Below are the code and all the weights of a small trained network. Each question names an input and a class and asks about switching units off, where a switched-off unit gives its printed mean instead of its output.

import numpy as np


def w(rows, s, z=0):
    codes = np.array(rows[::2]) - 128.0
    scale = np.full(codes.shape[1], s)
    scale[-1] = z or s
    return codes * scale


def norm(h):
    return h / np.sqrt((h * h).mean(-1, keepdims=True) + 1e-5)


def f(y):
    return np.maximum(y, 0)


def log_softmax(a):
    a = a - a.max(-1, keepdims=True)
    return a - np.log(np.exp(a).sum(-1, keepdims=True))


def net(x, mask):
    res = np.array(x, float).reshape(1, 5) / 4 @ E
    u = 0
    for l in range(4):
        y = f(norm(res) @ A[l][:, :-1].T + A[l][:, -1])
        res = res + np.where(mask[u : u + 9], y, B[l][:, -1]) @ B[l][:, :-1]
        u += 9
    return log_softmax(norm(res)[-1] @ U[:, :-1].T + U[:, -1])


A, B = {}, {}
E = w([
[129,128,127,126],'x0',
[117,20,132,113],'x1',
[117,128,7,176],'x2',
[2,126,111,111],'x3',
[128,128,129,131],'x4',
],0.007)
A[0] = w([
[160,115,60,193,69],'L0N0',
[137,8,127,134,184],'L0N1',
[224,107,88,153,39],'L0N2',
[163,139,133,149,148],'L0N3',
[224,103,149,116,6],'L0N4',
[123,116,51,183,72],'L0N5',
[201,142,160,104,119],'L0N6',
[157,113,81,162,110],'L0N7',
[118,116,135,108,90],'L0N8',
],0.011,0.0014)
B[0] = w([
[137,137,164,30,212],'L0N0',
[182,10,186,149,253],'L0N1',
[149,139,188,32,213],'L0N2',
[164,139,141,136,172],'L0N3',
[135,97,60,235,217],'L0N4',
[142,68,42,157,221],'L0N5',
[145,156,127,212,219],'L0N6',
[153,116,125,66,186],'L0N7',
[133,145,192,164,149],'L0N8',
],0.013,0.0052)
A[1] = w([
[130,106,147,137,130],'L1N0',
[101,122,125,14,122],'L1N1',
[136,151,88,152,142],'L1N2',
[184,77,106,156,126],'L1N3',
[179,128,182,28,14],'L1N4',
[114,117,57,143,59],'L1N5',
[191,147,161,57,76],'L1N6',
[124,105,98,146,1],'L1N7',
[120,2,147,151,119],'L1N8',
],0.0093,0.0018)
B[1] = w([
[137,139,133,108,158],'L1N0',
[134,144,192,186,169],'L1N1',
[174,127,144,89,153],'L1N2',
[89,162,71,143,214],'L1N3',
[150,178,82,62,176],'L1N4',
[140,55,125,114,157],'L1N5',
[173,169,99,88,168],'L1N6',
[123,112,95,122,139],'L1N7',
[91,61,136,5,255],'L1N8',
],0.013,0.0065)
A[2] = w([
[101,196,174,95,2],'L2N0',
[85,236,167,129,68],'L2N1',
[114,32,82,173,184],'L2N2',
[182,8,99,137,66],'L2N3',
[135,177,106,232,60],'L2N4',
[118,162,88,173,86],'L2N5',
[80,226,2,84,85],'L2N6',
[182,55,145,109,177],'L2N7',
[134,86,132,145,81],'L2N8',
],0.0098,0.0016)
B[2] = w([
[51,78,110,120,162],'L2N0',
[115,68,19,170,182],'L2N1',
[136,216,149,196,223],'L2N2',
[102,163,164,248,254],'L2N3',
[199,71,148,24,174],'L2N4',
[170,79,132,121,148],'L2N5',
[111,243,176,218,182],'L2N6',
[106,179,151,198,232],'L2N7',
[117,191,106,122,158],'L2N8',
],0.012,0.0068)
A[3] = w([
[61,53,8,144,2],'L3N0',
[157,95,168,54,220],'L3N1',
[197,180,145,126,57],'L3N2',
[165,123,57,190,165],'L3N3',
[43,197,159,132,231],'L3N4',
[117,65,182,178,142],'L3N5',
[138,188,140,83,31],'L3N6',
[250,71,94,114,121],'L3N7',
[103,61,102,190,144],'L3N8',
],0.012,0.0015)
B[3] = w([
[157,221,26,65,254],'L3N0',
[92,58,182,175,196],'L3N1',
[65,168,42,82,207],'L3N2',
[75,60,192,105,232],'L3N3',
[235,15,171,118,208],'L3N4',
[116,166,2,98,248],'L3N5',
[117,124,34,170,154],'L3N6',
[36,21,213,94,252],'L3N7',
[187,252,161,61,254],'L3N8',
],0.012,0.0062)
U = w([
[103,40,179,82,150],'0',
[144,199,57,75,225],'1',
[160,170,162,249,4],'2',
],0.013,0.0017)

Each question gives the input, the list of numbers given to net, and the class t.
The units are the neurons (one row each of A and B). Each row of codes is followed by its name. A weight is (code - 128) times the scale printed after its matrix; where a second scale follows, it is the last column's (A, B and U).
mask holds one flag per neuron, layer by layer. A switched-off neuron (its flag False) gives its mean, the last column of its row in B, instead of its output. The means were averaged over made-up inputs and are rounded, as every weight is.
A unit's drop is (log p(t) with every unit on - log p(t) with that unit switched off) / (log p(t) with every unit on - log p(t) with every unit switched off).
The circuit of an input: a set's keep is (log p(t) with only the set's units on - log p(t) with every unit switched off) / (log p(t) with every unit on - log p(t) with every unit switched off). Starting from the 12 units with the biggest drops (on a tie, the unit counted first), units are removed one at a time, each time the one whose removal leaves the highest keep (on an exact tie, the one counted first), for as long as the keep stays at least 0.8.
units of the circuit, in order: the units of the circuit, biggest drop first
most important unit: the unit with the biggest drop
k most important neurons: the k neurons with the biggest drops, biggest first
top k neurons in layer l: the k neurons of layer l with the biggest drops, biggest first
drop when u is switched off: that unit's drop, to one decimal
input [8,1,5,-7,2], class 0: units of the circuit, in order	[L3N7]
input [-4,0,-4,1,3], class 1: 2 most important neurons	[L1N8 L0N1]
input [3,-8,5,1,4], class 2: 2 most important neurons	[L2N6 L0N2]
input [-3,-2,-8,3,6], class 1: 2 most important neurons	[L0N1 L2N1]
input [3,-6,2,1,-6], class 2: 2 most important neurons	[L0N2 L1N8]
input [-4,0,-4,6,8], class 1: top 3 neurons in layer 0	[L0N1 L0N5 L0N4]
input [7,4,1,6,1], class 1: 2 most important neurons	[L1N8 L0N2]
input [-8,0,-2,-8,8], class 0: 3 most important neurons	[L0N1 L1N8 L2N4]
input [7,-2,-8,8,-4], class 1: 3 most important neurons	[L0N1 L2N1 L1N8]
input [-8,-5,-7,0,7], class 0: 4 most important neurons	[L1N8 L0N6 L2N4 L0N0]
input [8,0,-7,8,6], class 1: 4 most important neurons	[L0N1 L2N1 L1N8 L0N5]
input [4,0,-3,8,1], class 1: 4 most important neurons	[L0N1 L1N8 L0N5 L2N1]
input [1,-3,4,2,1], class 2: top 2 neurons in layer 0	[L0N5 L0N1]
input [-8,2,6,-1,-4], class 0: most important unit	L0N0
input [-7,1,1,-6,4], class 0: 2 most important neurons	[L0N2 L3N7]
input [4,7,1,3,7], class 1: 2 most important neurons	[L1N8 L3N5]
input [2,-8,-5,-8,-7], class 0: drop when L3N7 is switched off	0.1
input [-3,-5,3,2,4], class 2: drop when L3N3 is switched off	0.0
input [-7,7,2,4,3], class 1: drop when L1N8 is switched off	2.3
input [4,-4,2,1,-2], class 2: drop when L0N5 is switched off	0.7
input [6,-3,-6,-6,-7], class 0: most important neuron	[L0N1]
